x =
[[109 138 147 115 143 145 124 126 138 137 128]
 [116 142 147 115 143 142 131 132 128 140 137]
 [151 138 128 143 116 132 140 145 117 119 143]
 [155 137 126 147 115 131 141 146 119 118 142]]
x[0, 0] -> 109
x[1, 8] -> 128
x[3, 0] -> 155
x[3, 3] -> 147
x[0, 1] -> 138
x[:, 2] -> [147, 147, 128, 126]
x[:, 4] -> [143, 143, 116, 115]
x[2, 10] -> 143
x[2, 7] -> 145
x[3] -> [155, 137, 126, 147, 115, 131, 141, 146, 119, 118, 142]
x[3, 2] -> 126
x[1, 6] -> 131
x[3, 10] -> 142
x[:, 3] -> [115, 115, 143, 147]
x[:, 1] -> [138, 142, 138, 137]
x[0, 5] -> 145
x[0, 3] -> 115

m =
[[140 112 108 131 122]
 [148 135 102 102 120]
 [138 114 111 131 123]
 [139 113 110 131 123]
 [143 134 109 108 122]
 [115 135 145 135 133]
 [144 134 108 107 122]
 [140 112 109 131 123]
 [124 122 134 137 130]
 [144 134 108 107 122]
 [119 142 147 120 138]
 [134 138 122 113 125]
 [140 112 109 132 122]
 [138 114 111 131 123]]
m[0][-5]	140
m[2][2]	111
m[-2][1]	112
m[-14]	[140, 112, 108, 131, 122]
m[6][2]	108
m[-12][4]	123
m[:, -5]	[140, 148, 138, 139, 143, 115, 144, 140, 124, 144, 119, 134, 140, 138]
m[-2][0]	140
m[-8]	[144, 134, 108, 107, 122]
m[-11][-2]	131
m[-13]	[148, 135, 102, 102, 120]
m[-5][-5]	144
m[-1][1]	114
m[:, 3]	[131, 102, 131, 131, 108, 135, 107, 131, 137, 107, 120, 113, 132, 131]
m[7][-3]	109
m[-11][-3]	110
m[4][4]	122
m[13][0]	138
m[9][-2]	107
m[:, 1]	[112, 135, 114, 113, 134, 135, 134, 112, 122, 134, 142, 138, 112, 114]
m[-6]	[124, 122, 134, 137, 130]
m[-4]	[119, 142, 147, 120, 138]
m[11][-4]	138
m[8][3]	137
m[2][3]	131
m[-2][3]	132
m[-2][-3]	109
m[-14][-4]	112
m[13][-1]	123

W =
[[115 118 124 120 140 132]
 [113 130 137 113 109 122]
 [141 122 135 146 150 126]
 [121 131 145 120 112 118]
 [143 123 140 143 143 121]
 [139 120 127 146 152 130]
 [134 120 143 135 145 121]
 [144 122 133 149 149 126]
 [131 119 125 139 151 132]
 [140 121 129 148 152 129]]
W[0][0]: 115
W[:, -3]: [120, 113, 146, 120, 143, 146, 135, 149, 139, 148]
W[2][-4]: 135
W[5][0]: 139
W[-5][-1]: 130
W[:, 0]: [115, 113, 141, 121, 143, 139, 134, 144, 131, 140]
W[-3][4]: 149
W[-7][1]: 131
W[2][-6]: 141
W[6][-3]: 135
W[0][-3]: 120
W[-4][0]: 134
W[1][5]: 122
W[4][-3]: 143
W[-5][-3]: 146
W[:, 4]: [140, 109, 150, 112, 143, 152, 145, 149, 151, 152]
W[4][-2]: 143
W[1][3]: 113
W[-7][3]: 120
W[3][-2]: 112
W[6]: [134, 120, 143, 135, 145, 121]

X = [141 147 127 106]
X[0]	141
X[1]	147
X[-1]	106

grid = [119 134 135 114 130 118 112 155 136 116 114 109 115]
grid[0] => 119
grid[1] => 134
grid[10] => 114
grid[3] => 114
grid[4] => 130

a =
array([[128, 131, 134, 131, 124, 122, 123, 129],
       [131, 129, 147, 123, 120, 119, 126, 130],
       [128, 134, 114, 136, 130, 127, 114, 124],
       [119, 137, 110, 134, 111, 146, 136, 111],
       [135, 124, 103, 134, 142, 143, 101, 111],
       [113, 149, 128, 137, 134, 131, 126, 141],
       [125, 141, 134, 146, 110, 120, 111, 143],
       [115, 145, 124, 127, 128, 140, 133, 131],
       [124, 135, 130, 132, 123, 120, 124, 131],
       [125, 145, 143, 142, 121, 116, 109, 154],
       [126, 141, 146, 124, 114, 111, 131, 137],
       [117, 110, 131, 152, 133, 139, 121, 124]])
Rows and columns are counted from 0.
(0, 0) = 128
(7, 3) = 127
(0, 6) = 123
(11, 5) = 139
(10, 4) = 114
(1, 2) = 147
(7, 5) = 140
(6, 2) = 134
(10, 1) = 141
(7, 1) = 145
(0, 7) = 129
(1, 0) = 131
(4, 7) = 111
(4, 5) = 143
(6, 3) = 146
(10, 6) = 131
(5, 3) = 137
(10, 5) = 111
(7, 4) = 128
(9, 3) = 142
(8, 3) = 132
(5, 0) = 113
(3, 7) = 111
(2, 6) = 114
(8, 5) = 120
(10, 0) = 126
(5, 5) = 131
(5, 6) = 126
(10, 3) = 124
(3, 6) = 136
(6, 4) = 110
(7, 6) = 133
(4, 1) = 124
